Below are the code and all the weights of a small trained network. Each question names an input and a class and asks about switching units off, where a switched-off unit gives its printed mean instead of its output.

import numpy as np


def w(rows, s, z=0):
    codes = np.array(rows[::2]) - 128.0
    scale = np.full(codes.shape[1], s)
    scale[-1] = z or s
    return codes * scale


def norm(h):
    return h / np.sqrt((h * h).mean(-1, keepdims=True) + 1e-5)


def f(y):
    return np.maximum(y, 0)


def log_softmax(a):
    a = a - a.max(-1, keepdims=True)
    return a - np.log(np.exp(a).sum(-1, keepdims=True))


def net(x, mask):
    res = np.array(x, float).reshape(1, 2) / 4 @ E
    u = 0
    for l in range(2):
        y = f(norm(res) @ A[l][:, :-1].T + A[l][:, -1])
        res = res + np.where(mask[u : u + 10], y, B[l][:, -1]) @ B[l][:, :-1]
        u += 10
    return log_softmax(norm(res)[-1] @ U[:, :-1].T + U[:, -1])


A, B = {}, {}
E = w([
[108,219,1,8,79,177,179,82,108],'x0',
[136,165,78,214,115,78,150,52,240],'x1',
],0.0056)
A[0] = w([
[136,116,152,159,117,128,114,124,115,80],'0.n1',
[137,123,131,129,86,142,126,110,177,208],'0.n2',
[119,226,50,110,87,139,152,116,132,120],'0.n3',
[129,131,121,111,138,166,123,141,103,104],'0.n4',
[106,133,128,126,127,128,154,124,129,66],'0.n5',
[128,142,126,152,116,115,135,80,192,99],'0.n6',
[117,182,63,108,87,141,149,110,129,40],'0.n7',
[136,127,131,193,138,75,123,119,157,123],'0.n8',
[138,137,115,149,145,125,139,86,247,8],'0.n9',
[116,253,66,125,85,146,180,107,123,202],'0.n10',
],0.014,0.0013)
B[0] = w([
[157,133,124,107,105,100,156,98,155,153],'0.n1',
[101,128,120,139,145,96,136,147,142,161],'0.n2',
[99,162,117,80,183,52,88,110,165,241],'0.n3',
[122,118,111,140,93,129,139,80,150,158],'0.n4',
[128,126,161,117,161,149,138,106,127,137],'0.n5',
[112,156,113,90,177,133,55,92,167,191],'0.n6',
[136,153,104,114,176,77,115,98,152,214],'0.n7',
[150,202,113,142,147,58,154,153,124,194],'0.n8',
[35,136,41,26,233,206,15,10,190,210],'0.n9',
[86,152,121,113,189,92,87,107,192,251],'0.n10',
],0.011,0.017)
A[1] = w([
[58,149,56,159,65,247,135,83,110,6],'1.n1',
[121,152,101,117,234,138,2,95,197,221],'1.n2',
[101,181,110,87,131,190,132,144,72,157],'1.n3',
[169,131,133,244,206,90,101,136,190,152],'1.n4',
[111,91,154,113,41,151,154,100,141,65],'1.n5',
[163,55,154,172,95,148,130,137,119,78],'1.n6',
[153,78,136,89,107,209,130,153,108,86],'1.n7',
[93,178,116,84,149,166,101,170,88,71],'1.n8',
[140,137,86,107,95,189,151,136,131,31],'1.n9',
[157,133,120,120,74,65,168,88,151,147],'1.n10',
],0.0078,0.0019)
B[1] = w([
[101,146,167,230,215,166,251,220,179,133],'1.n1',
[2,49,104,116,235,164,108,40,196,253],'1.n2',
[97,171,141,146,188,67,198,132,194,135],'1.n3',
[119,215,70,114,75,125,169,130,161,169],'1.n4',
[168,91,184,130,117,140,84,138,73,136],'1.n5',
[88,178,3,87,132,132,121,64,132,135],'1.n6',
[154,109,104,167,72,173,56,108,105,136],'1.n7',
[99,159,112,162,156,97,135,105,230,141],'1.n8',
[96,103,140,174,168,89,130,167,137,130],'1.n9',
[130,88,151,145,92,166,86,167,76,141],'1.n10',
],0.0065,0.021)
U = w([
[57,150,101,100,229,113,122,85,200,162],'0',
[96,73,182,246,165,214,186,184,120,101],'1',
[167,119,127,94,121,184,173,147,117,1],'2',
[187,45,152,104,61,173,60,132,34,166],'3',
[205,193,147,132,70,39,166,181,124,122],'4',
],0.014,0.0068)

Each question gives the input, the list of numbers given to net, and the class t.
The units are the neurons (one row each of A and B). Each row of codes is followed by its name. A weight is (code - 128) times the scale printed after its matrix; where a second scale follows, it is the last column's (A, B and U).
mask holds one flag per neuron, layer by layer. A switched-off neuron (its flag False) gives its mean, the last column of its row in B, instead of its output. The means were averaged over made-up inputs and are rounded, as every weight is.
A unit's drop is (log p(t) with every unit on - log p(t) with that unit switched off) / (log p(t) with every unit on - log p(t) with every unit switched off).
most important unit: the unit with the biggest drop
k most important neurons: the k neurons with the biggest drops, biggest first
top k neurons in layer l: the k neurons of layer l with the biggest drops, biggest first
drop of u: that unit's drop, to one decimal
input [0,-3], class 1: 2 most important neurons -> [0.n3; 0.n10]
input [-4,-7], class 3: most important unit -> 0.n10
input [-1,-5], class 3: 4 most important neurons -> [0.n10; 0.n9; 0.n3; 0.n6]
input [-3,-2], class 4: top 3 neurons in layer 0 -> [0.n9; 0.n6; 0.n10]
input [1,-3], class 1: 4 most important neurons -> [0.n3; 0.n8; 0.n10; 0.n7]
input [-1,0], class 4: 4 most important neurons -> [0.n9; 1.n2; 0.n10; 0.n6]
input [1,-4], class 1: top 4 neurons in layer 0 -> [0.n3; 0.n10; 0.n7; 0.n9]
input [-2,-1], class 4: 4 most important neurons -> [0.n9; 1.n2; 0.n6; 0.n10]
input [-5,-6], class 3: top 4 neurons in layer 0 -> [0.n10; 0.n7; 0.n3; 0.n9]
input [-6,-4], class 4: 3 most important neurons -> [0.n9; 1.n2; 0.n6]
input [-8,0], class 4: 3 most important neurons -> [0.n9; 0.n10; 1.n2]
input [-8,-6], class 4: 4 most important neurons -> [0.n9; 1.n2; 0.n6; 0.n10]
input [-2,-7], class 3: top 4 neurons in layer 0 -> [0.n10; 0.n9; 0.n3; 0.n6]
input [-7,-4], class 4: drop of 0.n9 -> 1.2
input [-1,-1], class 3: drop of 0.n9 -> 0.9
input [-6,-3], class 4: drop of 1.n6 -> 0.0
input [-3,-8], class 3: drop of 0.n6 -> 0.5
